Below are the code and all the weights of a small trained network. Each question names an input and a target symbol and asks about switching units off, where a switched-off unit gives its printed mean instead of its output.

import numpy as np


def w(rows, s, z=0):
    codes = np.array(rows[::2]) - 128.0
    scale = np.full(codes.shape[1], s)
    scale[-1] = z or s
    return codes * scale


def f(y):
    return np.maximum(y, 0)


def softmax(a):
    e = np.exp(a - a.max(-1, keepdims=True))
    return e / e.sum(-1, keepdims=True)


def log_softmax(a):
    a = a - a.max(-1, keepdims=True)
    return a - np.log(np.exp(a).sum(-1, keepdims=True))


def net(x, mask):
    ids = ['αβγδεζθλμξπστψ'.index(c) for c in x.split()]
    T = len(ids)
    res = E[ids] + P[:T]
    r = res
    for j in range(2):
        rows = slice(3 * j, 3 * j + 3)
        q, k, v = (r @ M[0][rows].T for M in (Q, K, V))
        z = softmax(np.where(np.tri(T) > 0, q @ k.T / 3**0.5, -1e9)) @ v
        o = O[0][rows]
        res = res + np.where(mask[j], z, o[:, -1]) @ o[:, :-1]
    y = f(res @ A[0][:, :-1].T + A[0][:, -1])
    res = res + np.where(mask[2:10], y, B[0][:, -1]) @ B[0][:, :-1]
    return log_softmax(res[-1] @ U[:, :-1].T + U[:, -1])


Q, K, V, O, A, B = {}, {}, {}, {}, {}, {}
E = w([
[102,143,92,112],'α',
[107,137,95,125],'β',
[206,86,136,144],'γ',
[170,140,126,109],'δ',
[138,90,96,99],'ε',
[135,117,106,118],'ζ',
[74,93,103,119],'θ',
[139,117,105,122],'λ',
[143,110,108,122],'μ',
[37,135,86,126],'ξ',
[148,31,123,187],'π',
[189,6,130,109],'σ',
[98,140,105,161],'τ',
[75,156,91,98],'ψ',
],0.016)
P = w([
[91,76,119,2],'0',
[203,137,10,112],'1',
[105,80,104,223],'2',
[139,155,142,78],'3',
[204,152,6,118],'4',
[119,106,145,212],'5',
[140,169,151,81],'6',
[195,150,5,119],'7',
[115,109,176,222],'8',
[131,159,143,87],'9',
[202,147,5,122],'10',
[123,94,214,239],'11',
[118,116,124,93],'12',
],0.017)
Q[0] = w([
[78,122,240,114],'H0',
[114,79,193,69],'H0',
[93,124,151,2],'H0',
[179,130,98,110],'H1',
[209,114,38,194],'H1',
[166,169,84,162],'H1',
],0.013)
K[0] = w([
[143,156,131,252],'H0',
[151,134,215,187],'H0',
[118,177,207,143],'H0',
[141,104,62,116],'H1',
[116,135,117,60],'H1',
[106,122,90,71],'H1',
],0.015)
V[0] = w([
[38,57,16,198],'H0',
[233,1,211,121],'H0',
[188,24,122,61],'H0',
[71,65,31,215],'H1',
[247,212,76,167],'H1',
[81,110,239,189],'H1',
],0.0078)
O[0] = w([
[2,2,242,163,179],'H0',
[194,166,243,81,211],'H0',
[113,203,215,114,249],'H0',
[50,80,155,86,162],'H1',
[155,171,160,70,56],'H1',
[46,179,120,126,73],'H1',
],0.0088,0.013)
A[0] = w([
[182,133,4,159,16],'N0',
[31,182,120,177,25],'N1',
[80,253,195,196,155],'N2',
[99,165,125,128,254],'N3',
[78,154,40,58,108],'N4',
[146,127,61,34,169],'N5',
[79,84,193,116,83],'N6',
[110,93,134,234,21],'N7',
],0.011,0.0095)
B[0] = w([
[5,172,138,52,140],'N0',
[199,146,206,117,156],'N1',
[148,47,60,109,205],'N2',
[184,94,167,174,176],'N3',
[159,51,103,56,142],'N4',
[126,220,30,169,153],'N5',
[84,237,109,152,248],'N6',
[185,109,129,73,171],'N7',
],0.012,0.016)
U = w([
[133,150,101,151,162],'α',
[125,149,105,134,166],'β',
[114,126,98,135,166],'γ',
[115,180,96,113,48],'δ',
[108,146,145,53,83],'ε',
[164,104,140,76,68],'ζ',
[113,130,94,122,149],'θ',
[141,148,158,247,132],'λ',
[127,151,101,145,157],'μ',
[78,143,114,122,164],'ξ',
[82,66,146,55,98],'π',
[99,123,97,56,125],'σ',
[112,66,122,242,253],'τ',
[156,171,102,145,89],'ψ',
],0.013,0.0065)

Each question gives the input, a string of symbols that net reads in full, and the target symbol t.
The units are the heads (3 rows each of Q, K, V and O) and the neurons (one row each of A and B). Each row of codes is followed by its name. A weight is (code - 128) times the scale printed after its matrix; where a second scale follows, it is the last column's (O, A, B and U).
mask holds one flag per unit, heads first, then neurons. A switched-off unit (its flag False) gives its mean, the last column of its rows in O or B, instead of its output. The means were averaged over made-up inputs and are rounded, as every weight is.
A unit's drop is (log p(t) with every unit on - log p(t) with that unit switched off) / (log p(t) with every unit on - log p(t) with every unit switched off).
The circuit of an input: a set's keep is (log p(t) with only the set's units on - log p(t) with every unit switched off) / (log p(t) with every unit on - log p(t) with every unit switched off). Starting from all 10 units, units are removed one at a time, each time the one whose removal leaves the highest keep (on an exact tie, the one counted first), for as long as the keep stays at least 0.8.
units of the circuit, in order: the units of the circuit, biggest drop first
most important unit: the unit with the biggest drop
top k neurons: the k neurons with the biggest drops, biggest first
heads that matter: for each layer, one digit per head in row order, 1 if its drop is at least 0.15 and else 0, layers parted by /
input γ σ σ θ λ ξ μ δ, target ψ: most important unit : N5
input γ μ σ σ λ ξ ζ σ π σ σ, target ψ: heads that matter : 11
input ψ α σ θ θ, target σ: units of the circuit, in order : [H0; N0; N4]
input θ θ δ ψ, target σ: heads that matter : 11
input σ θ σ λ ξ ξ σ β, target ζ: units of the circuit, in order : [H0; N6]
input δ σ σ σ θ λ σ σ, target δ: units of the circuit, in order : [H0; N0; N5]
input σ λ ζ γ γ, target ζ: heads that matter : 10
input δ σ β σ σ ψ σ ψ μ τ τ, target δ: units of the circuit, in order : [H0; N0]
input λ σ τ ψ λ α θ τ ζ, target τ: heads that matter : 00
input ξ θ ε γ α, target π: units of the circuit, in order : [H0; N6; N4]
input γ σ σ ε σ, target ψ: units of the circuit, in order : [H0; N5]
input σ ξ δ θ ξ σ β μ σ π ξ, target ζ: heads that matter : 10
input ψ θ θ σ σ, target σ: units of the circuit, in order : [H0; N0; N6; N5]
input σ σ σ θ β ξ σ σ τ τ σ δ, target τ: units of the circuit, in order : [N2]
input ξ σ σ γ σ μ δ σ ψ θ μ, target π: top 4 neurons : [N0; N6; N7; N5]
input α γ γ δ θ σ σ, target ε: heads that matter : 11
input ξ γ ε ψ σ μ τ ξ σ θ γ, target π: top 2 neurons : [N0; N6]
input ζ σ γ β σ σ, target λ: units of the circuit, in order : [N6; H0]
input θ μ μ σ σ θ ζ θ ξ σ μ, target τ: heads that matter : 00
input θ τ σ σ β β σ β, target τ: heads that matter : 00
input ψ σ σ δ θ σ ψ γ θ σ σ, target σ: top neuron : [N0]
input θ σ θ σ ξ, target τ: heads that matter : 00
input λ θ ψ σ ζ ξ μ ζ γ μ γ ε τ, target τ: top 4 neurons : [N3; N6; N7; N0]
input ξ δ τ σ σ ξ θ σ μ ξ σ β, target τ: top 2 neurons : [N2; N3]
